Here is a tiny trained network, its code and every weight. The questions are about switching its units off for an input and a target symbol, where a switched-off unit gives its printed mean instead of its output.

import numpy as np


def w(rows, s, z=0):
    codes = np.array(rows[::2]) - 128.0
    scale = np.full(codes.shape[1], s)
    scale[-1] = z or s
    return codes * scale


def f(y):
    return y / 2 * (1 + np.tanh(0.7978845608 * (y + 0.044715 * y**3)))


def softmax(a):
    e = np.exp(a - a.max(-1, keepdims=True))
    return e / e.sum(-1, keepdims=True)


def log_softmax(a):
    a = a - a.max(-1, keepdims=True)
    return a - np.log(np.exp(a).sum(-1, keepdims=True))


def net(x, mask):
    ids = ['αβγδεζθμξπστφψω'.index(c) for c in x.split()]
    T = len(ids)
    res = E[ids] + P[:T]
    q, k, v = (res @ M[0].T for M in (Q, K, V))
    z = softmax(np.where(np.tri(T) > 0, q @ k.T / 3**0.5, -1e9)) @ v
    res = res + np.where(mask[0], z, O[0][:, -1]) @ O[0][:, :-1]
    y = f(res @ A[0][:, :-1].T + A[0][:, -1])
    res = res + np.where(mask[1:13], y, B[0][:, -1]) @ B[0][:, :-1]
    return log_softmax(res[-1] @ U[:, :-1].T + U[:, -1])


Q, K, V, O, A, B = {}, {}, {}, {}, {}, {}
E = w([
[84,106,214,192],'α',
[30,173,42,135],'β',
[153,22,75,54],'γ',
[161,122,155,50],'δ',
[84,33,133,90],'ε',
[218,66,83,86],'ζ',
[253,217,198,180],'θ',
[221,137,179,190],'μ',
[143,219,238,133],'ξ',
[71,124,214,53],'π',
[159,48,113,195],'σ',
[142,126,157,121],'τ',
[144,141,166,209],'φ',
[236,114,114,209],'ψ',
[77,88,212,121],'ω',
],0.013)
P = w([
[111,37,253,137],'0',
[183,90,97,185],'1',
[179,106,108,199],'2',
[174,100,104,206],'3',
[163,99,113,192],'4',
[165,97,113,208],'5',
[144,102,132,184],'6',
[137,80,126,193],'7',
[126,89,140,189],'8',
],0.013)
Q[0] = w([
[34,143,141,159],'H0',
[193,27,242,121],'H0',
[59,204,2,38],'H0',
],0.0084)
K[0] = w([
[153,189,121,136],'H0',
[201,60,213,100],'H0',
[173,161,9,130],'H0',
],0.011)
V[0] = w([
[192,67,52,40],'H0',
[184,83,87,155],'H0',
[21,9,99,111],'H0',
],0.012)
O[0] = w([
[10,167,231,178,2],'H0',
[158,188,248,223,135],'H0',
[93,162,58,211,172],'H0',
],0.012,0.0079)
A[0] = w([
[94,167,170,137,78],'N0',
[157,99,144,165,155],'N1',
[104,77,181,75,173],'N2',
[173,143,101,146,42],'N3',
[170,119,142,137,108],'N4',
[161,118,168,34,47],'N5',
[74,137,78,100,171],'N6',
[187,105,126,194,123],'N7',
[140,11,168,194,255],'N8',
[190,210,103,131,150],'N9',
[182,172,64,119,147],'N10',
[54,166,149,160,58],'N11',
],0.013,0.0051)
B[0] = w([
[151,118,109,107,145],'N0',
[86,166,148,62,192],'N1',
[127,183,107,164,158],'N2',
[162,65,138,51,186],'N3',
[101,96,162,94,181],'N4',
[19,62,118,216,205],'N5',
[60,152,136,158,144],'N6',
[102,147,118,68,249],'N7',
[130,193,169,113,245],'N8',
[28,172,84,107,190],'N9',
[150,167,163,185,232],'N10',
[252,2,87,128,169],'N11',
],0.0074,0.021)
U = w([
[196,155,70,100,2],'α',
[83,221,119,94,10],'β',
[241,127,139,215,143],'γ',
[55,206,163,163,193],'δ',
[1,180,108,245,156],'ε',
[235,194,224,187,101],'ζ',
[26,42,183,42,158],'θ',
[163,155,200,67,182],'μ',
[142,30,78,94,20],'ξ',
[67,117,55,142,127],'π',
[37,247,182,183,191],'σ',
[149,189,131,121,187],'τ',
[235,153,135,68,181],'φ',
[123,240,246,99,84],'ψ',
[108,160,59,140,139],'ω',
],0.0069,0.0037)

Each question gives the input, a string of symbols that net reads in full, and the target symbol t.
The units are the heads (3 rows each of Q, K, V and O) and the neurons (one row each of A and B). Each row of codes is followed by its name. A weight is (code - 128) times the scale printed after its matrix; where a second scale follows, it is the last column's (O, A, B and U).
mask holds one flag per unit, heads first, then neurons. A switched-off unit (its flag False) gives its mean, the last column of its rows in O or B, instead of its output. The means were averaged over made-up inputs and are rounded, as every weight is.
A unit's drop is (log p(t) with every unit on - log p(t) with that unit switched off) / (log p(t) with every unit on - log p(t) with every unit switched off).
The circuit of an input: a set's keep is (log p(t) with only the set's units on - log p(t) with every unit switched off) / (log p(t) with every unit on - log p(t) with every unit switched off). Starting from the 12 units with the biggest drops (on a tie, the unit counted first), units are removed one at a time, each time the one whose removal leaves the highest keep (on an exact tie, the one counted first), for as long as the keep stays at least 0.8.
units of the circuit, in order: the units of the circuit, biggest drop first
most important unit: the unit with the biggest drop
top k neurons: the k neurons with the biggest drops, biggest first
drop of u: that unit's drop, to one decimal
input γ ω φ π σ π θ ω, target γ: units of the circuit, in order -> [N11, H0, N9]
input α θ γ, target α: units of the circuit, in order -> [H0, N5]
input ψ φ ε ξ φ ζ ζ σ σ, target ψ: units of the circuit, in order -> [H0, N8, N5]
input σ μ ζ γ θ τ μ, target σ: top 2 neurons -> [N9, N11]
input σ ζ α ψ φ θ σ σ, target σ: top neuron -> [N11]
input θ α ψ, target θ: units of the circuit, in order -> [H0, N5, N4]
input ψ θ ψ θ ζ π θ ζ τ, target ψ: units of the circuit, in order -> [H0, N5]
input σ σ φ, target σ: top 2 neurons -> [N9, N5]
input θ ξ σ ω, target θ: units of the circuit, in order -> [H0, N5]
input α π ζ μ ψ γ φ ζ, target α: top 2 neurons -> [N5, N10]
input γ μ γ, target γ: top 3 neurons -> [N11, N9, N5]
input ζ ξ ψ ξ, target ζ: units of the circuit, in order -> [H0, N11, N5]
input θ ζ ψ θ τ, target θ: units of the circuit, in order -> [H0, N5]
input σ δ μ θ, target σ: units of the circuit, in order -> [H0, N9]
input ψ δ τ, target ψ: top 2 neurons -> [N5, N11]
input ψ ζ μ δ ψ μ θ τ φ, target ψ: units of the circuit, in order -> [H0, N5, N11]
input ψ θ ψ σ δ, target ψ: top 2 neurons -> [N11, N5]
input ω ω φ τ, target ω: top neuron -> [N5]
input θ π α τ ζ θ, target θ: units of the circuit, in order -> [H0, N5, N4]
input γ ω ε θ θ, target γ: most important unit -> N11
input φ τ φ, target φ: top 2 neurons -> [N5, N3]
input ω γ ψ ψ φ θ, target ω: top 2 neurons -> [N9, N8]
input γ θ θ ψ γ ψ, target γ: units of the circuit, in order -> [N11, H0, N5]
input σ ξ ψ θ δ β β φ σ, target σ: units of the circuit, in order -> [H0, N8]
input ξ δ ψ ζ, target ξ: top 2 neurons -> [N5, N3]
input φ θ π ζ, target φ: drop of N10 -> 0.2
